Here is a tiny trained network, its code and every weight. The questions are about switching its units off for an input and a class, where a switched-off unit gives its printed mean instead of its output.

import numpy as np


def w(rows, s, z=0):
    codes = np.array(rows[::2]) - 128.0
    scale = np.full(codes.shape[1], s)
    scale[-1] = z or s
    return codes * scale


def norm(h):
    return h / np.sqrt((h * h).mean(-1, keepdims=True) + 1e-5)


def f(y):
    return y / 2 * (1 + np.tanh(0.7978845608 * (y + 0.044715 * y**3)))


def log_softmax(a):
    a = a - a.max(-1, keepdims=True)
    return a - np.log(np.exp(a).sum(-1, keepdims=True))


def net(x, mask):
    res = np.array(x, float).reshape(1, 8) / 4 @ E
    u = 0
    for l in range(3):
        y = f(norm(res) @ A[l][:, :-1].T + A[l][:, -1])
        res = res + np.where(mask[u : u + 3], y, B[l][:, -1]) @ B[l][:, :-1]
        u += 3
    return log_softmax(norm(res)[-1] @ U[:, :-1].T + U[:, -1])


A, B = {}, {}
E = w([
[214,130,131,62,169,160,168,143,140,133],'x0',
[86,63,76,101,110,86,228,105,84,98],'x1',
[120,77,163,120,117,151,147,63,80,177],'x2',
[214,171,115,41,148,151,79,120,175,131],'x3',
[174,35,127,15,116,167,209,84,108,175],'x4',
[174,124,186,156,189,199,131,144,145,138],'x5',
[128,57,61,116,40,87,246,129,3,179],'x6',
[179,231,46,130,69,69,45,232,122,150],'x7',
],0.0054)
A[0] = w([
[143,120,124,112,59,155,138,72,68,99,118],'0.n1',
[93,139,132,184,186,124,30,107,169,103,67],'0.n2',
[116,255,31,53,126,141,90,181,130,154,3],'0.n3',
],0.0065,0.00067)
B[0] = w([
[127,141,174,137,190,179,147,254,109,8,168],'0.n1',
[59,108,150,77,152,129,90,58,192,2,255],'0.n2',
[202,192,108,222,107,147,94,169,136,247,243],'0.n3',
],0.0072,0.0042)
A[1] = w([
[208,117,130,81,155,245,239,67,128,164,30],'1.n1',
[50,82,114,183,156,90,151,139,3,106,156],'1.n2',
[185,54,167,123,134,164,210,36,146,121,5],'1.n3',
],0.0058,0.0014)
B[1] = w([
[39,105,121,68,202,139,138,202,136,136,235],'1.n1',
[143,143,85,126,2,120,205,56,76,177,255],'1.n2',
[214,163,146,74,165,75,80,192,112,189,220],'1.n3',
],0.01,0.0042)
A[2] = w([
[3,122,97,102,116,87,106,162,164,172,8],'2.n1',
[173,187,110,124,83,96,100,186,146,136,87],'2.n2',
[115,51,81,183,52,111,217,116,87,155,49],'2.n3',
],0.0057,0.0015)
B[2] = w([
[255,156,235,98,180,145,169,156,139,155,135],'2.n1',
[215,154,84,166,111,100,107,175,148,190,184],'2.n2',
[44,20,195,184,70,11,84,67,115,130,253],'2.n3',
],0.0096,0.0045)
U = w([
[87,161,144,154,174,184,101,67,206,11,148],'0',
[93,77,118,155,52,78,184,103,65,135,254],'1',
[229,192,28,205,113,132,82,203,146,171,106],'2',
[127,97,128,26,222,158,182,224,112,153,7],'3',
],0.011,0.0016)

Each question gives the input, the list of numbers given to net, and the class t.
The units are the neurons (one row each of A and B). Each row of codes is followed by its name. A weight is (code - 128) times the scale printed after its matrix; where a second scale follows, it is the last column's (A, B and U).
mask holds one flag per neuron, layer by layer. A switched-off neuron (its flag False) gives its mean, the last column of its row in B, instead of its output. The means were averaged over made-up inputs and are rounded, as every weight is.
A unit's drop is (log p(t) with every unit on - log p(t) with that unit switched off) / (log p(t) with every unit on - log p(t) with every unit switched off).
most important unit: the unit with the biggest drop
k most important neurons: the k neurons with the biggest drops, biggest first
top k neurons in layer l: the k neurons of layer l with the biggest drops, biggest first
drop of u: that unit's drop, to one decimal
input [-6,-5,5,-1,-6,-7,1,-3], class 0: most important unit => 0.n2
input [6,1,8,1,-8,8,6,-3], class 3: 2 most important neurons => 1.n1, 1.n3
input [6,-3,8,4,0,-7,3,2], class 2: 3 most important neurons => 0.n3, 0.n2, 2.n2
input [2,8,8,2,7,2,6,1], class 3: 3 most important neurons => 1.n1, 1.n3, 0.n1
input [-7,-2,0,-6,-8,2,-5,6], class 0: top 2 neurons in layer 1 => 1.n3, 1.n2
input [3,4,-3,-1,3,6,5,-4], class 3: top 2 neurons in layer 1 => 1.n1, 1.n3
input [3,-2,5,-5,1,7,-5,-5], class 3: top 2 neurons in layer 1 => 1.n3, 1.n1
input [6,6,-2,2,-2,-6,-3,-6], class 3: drop of 0.n1 => 0.0
input [-1,0,-4,-8,-1,7,-8,8], class 0: drop of 1.n3 => 0.4
input [-2,4,3,2,-3,4,-5,3], class 0: drop of 0.n3 => 0.0
input [-4,-6,8,0,8,-4,-6,0], class 3: drop of 2.n3 => 0.2
input [-5,-7,8,6,-4,-4,-3,2], class 0: 3 most important neurons => 0.n2, 1.n3, 1.n2
